Below is a small trained network, with its code and all its weights. Each question gives an input and a class and asks what happens when units are switched off, that is, made to give their printed mean instead of their output.

import numpy as np


def w(rows, s, z=0):
    codes = np.array(rows[::2]) - 128.0
    scale = np.full(codes.shape[1], s)
    scale[-1] = z or s
    return codes * scale


def norm(h):
    return h / np.sqrt((h * h).mean(-1, keepdims=True) + 1e-5)


def f(y):
    return y / 2 * (1 + np.tanh(0.7978845608 * (y + 0.044715 * y**3)))


def log_softmax(a):
    a = a - a.max(-1, keepdims=True)
    return a - np.log(np.exp(a).sum(-1, keepdims=True))


def net(x, mask):
    res = np.array(x, float).reshape(1, 5) / 4 @ E
    u = 0
    for l in range(3):
        y = f(norm(res) @ A[l][:, :-1].T + A[l][:, -1])
        res = res + np.where(mask[u : u + 11], y, B[l][:, -1]) @ B[l][:, :-1]
        u += 11
    return log_softmax(norm(res)[-1] @ U[:, :-1].T + U[:, -1])


A, B = {}, {}
E = w([
[149,133,254,153,180],'x0',
[168,32,138,110,121],'x1',
[42,70,137,92,147],'x2',
[230,153,57,41,182],'x3',
[162,88,68,219,215],'x4',
],0.0009)
A[0] = w([
[135,98,61,99,81,122],'0.n1',
[36,53,119,106,177,49],'0.n2',
[144,48,189,84,128,54],'0.n3',
[179,143,125,66,103,38],'0.n4',
[109,173,201,133,68,4],'0.n5',
[140,107,139,135,136,112],'0.n6',
[191,148,182,141,192,82],'0.n7',
[134,94,140,146,162,45],'0.n8',
[108,118,163,204,161,3],'0.n9',
[158,125,146,140,162,139],'0.n10',
[167,75,4,117,197,7],'0.n11',
],0.0027,0.00058)
B[0] = w([
[112,221,110,85,154,196],'0.n1',
[112,67,112,245,172,212],'0.n2',
[181,122,70,248,158,153],'0.n3',
[75,78,92,69,141,128],'0.n4',
[18,164,248,155,89,156],'0.n5',
[122,115,115,151,93,116],'0.n6',
[127,199,81,189,113,198],'0.n7',
[132,74,128,145,33,82],'0.n8',
[168,65,70,41,60,117],'0.n9',
[125,129,110,192,37,156],'0.n10',
[44,188,234,114,46,252],'0.n11',
],0.0013,0.00034)
A[1] = w([
[254,130,184,130,171,72],'1.n1',
[112,126,202,130,126,115],'1.n2',
[135,159,115,74,148,72],'1.n3',
[112,141,194,137,130,42],'1.n4',
[91,135,88,136,146,165],'1.n5',
[103,152,96,162,121,180],'1.n6',
[137,71,158,161,66,169],'1.n7',
[139,129,53,113,169,110],'1.n8',
[185,179,127,154,110,124],'1.n9',
[136,206,124,78,129,10],'1.n10',
[114,76,143,172,140,30],'1.n11',
],0.0042,0.0011)
B[1] = w([
[216,210,48,241,233,253],'1.n1',
[218,145,140,125,54,188],'1.n2',
[127,114,69,41,36,151],'1.n3',
[132,147,179,107,34,131],'1.n4',
[218,201,142,219,184,191],'1.n5',
[171,167,106,117,207,196],'1.n6',
[211,206,99,5,173,222],'1.n7',
[134,209,212,116,59,186],'1.n8',
[81,93,119,187,223,174],'1.n9',
[25,1,90,81,59,170],'1.n10',
[82,47,110,39,140,132],'1.n11',
],0.0016,0.00075)
A[2] = w([
[90,13,123,177,186,3],'2.n1',
[57,185,77,192,123,223],'2.n2',
[143,114,94,50,85,84],'2.n3',
[103,160,255,128,74,55],'2.n4',
[102,159,202,121,122,110],'2.n5',
[166,118,81,31,80,51],'2.n6',
[154,141,83,72,158,108],'2.n7',
[112,123,88,165,101,115],'2.n8',
[73,146,151,119,86,170],'2.n9',
[140,38,147,195,109,32],'2.n10',
[125,126,180,113,106,137],'2.n11',
],0.0037,0.0007)
B[2] = w([
[105,58,191,60,105,164],'2.n1',
[210,85,123,153,238,255],'2.n2',
[70,135,105,155,143,187],'2.n3',
[161,133,169,141,15,226],'2.n4',
[137,113,123,128,67,167],'2.n5',
[2,184,73,109,151,212],'2.n6',
[91,159,141,192,78,180],'2.n7',
[148,158,139,95,164,129],'2.n8',
[184,104,149,144,134,195],'2.n9',
[25,149,107,63,154,113],'2.n10',
[139,143,121,149,108,147],'2.n11',
],0.0028,0.0009)
U = w([
[29,199,35,73,101,65],'0',
[74,13,181,81,164,30],'1',
[157,142,228,147,2,141],'2',
[229,170,82,204,226,250],'3',
],0.0071,0.002)

Each question gives the input, the list of numbers given to net, and the class t.
The units are the neurons (one row each of A and B). Each row of codes is followed by its name. A weight is (code - 128) times the scale printed after its matrix; where a second scale follows, it is the last column's (A, B and U).
mask holds one flag per neuron, layer by layer. A switched-off neuron (its flag False) gives its mean, the last column of its row in B, instead of its output. The means were averaged over made-up inputs and are rounded, as every weight is.
A unit's drop is (log p(t) with every unit on - log p(t) with that unit switched off) / (log p(t) with every unit on - log p(t) with every unit switched off).
The circuit of an input: a set's keep is (log p(t) with only the set's units on - log p(t) with every unit switched off) / (log p(t) with every unit on - log p(t) with every unit switched off). Starting from the 12 units with the biggest drops (on a tie, the unit counted first), units are removed one at a time, each time the one whose removal leaves the highest keep (on an exact tie, the one counted first), for as long as the keep stays at least 0.8.
circuit, biggest first: the units of the circuit, biggest drop first
k most important neurons: the k neurons with the biggest drops, biggest first
k most important neurons of layer l: the k neurons of layer l with the biggest drops, biggest first
drop when u is switched off: that unit's drop, to one decimal
input [-2,5,2,-2,-1], class 0: 4 most important neurons => 1.n7, 1.n9, 2.n6, 2.n2
input [2,6,-3,-1,-5], class 3: circuit, biggest first => 1.n1, 0.n11
input [-5,4,3,6,6], class 0: 4 most important neurons of layer 1 => 1.n1, 1.n8, 1.n3, 1.n9
input [-8,2,3,-7,-1], class 3: 2 most important neurons of layer 2 => 2.n2, 2.n4
input [-3,2,-1,-7,5], class 1: circuit, biggest first => 2.n1, 1.n11
input [1,-7,-2,8,-3], class 0: circuit, biggest first => 1.n10, 2.n6
input [-7,1,-8,8,1], class 0: 2 most important neurons of layer 1 => 1.n10, 1.n3
input [2,-5,7,-2,8], class 1: circuit, biggest first => 2.n1
input [3,2,2,8,-3], class 0: 2 most important neurons of layer 2 => 2.n6, 2.n2
input [3,2,1,8,-3], class 0: circuit, biggest first => 2.n6, 2.n2
input [-2,2,-6,7,-2], class 0: 2 most important neurons of layer 1 => 1.n10, 1.n3
input [-2,-2,0,8,2], class 0: 2 most important neurons of layer 1 => 1.n3, 1.n10
input [-4,-8,-1,-4,-4], class 2: 4 most important neurons of layer 0 => 0.n5, 0.n3, 0.n7, 0.n2
input [-4,2,-6,1,-2], class 0: drop when 2.n6 is switched off => 0.2
input [4,-6,6,3,-1], class 2: drop when 1.n1 is switched off => 0.1
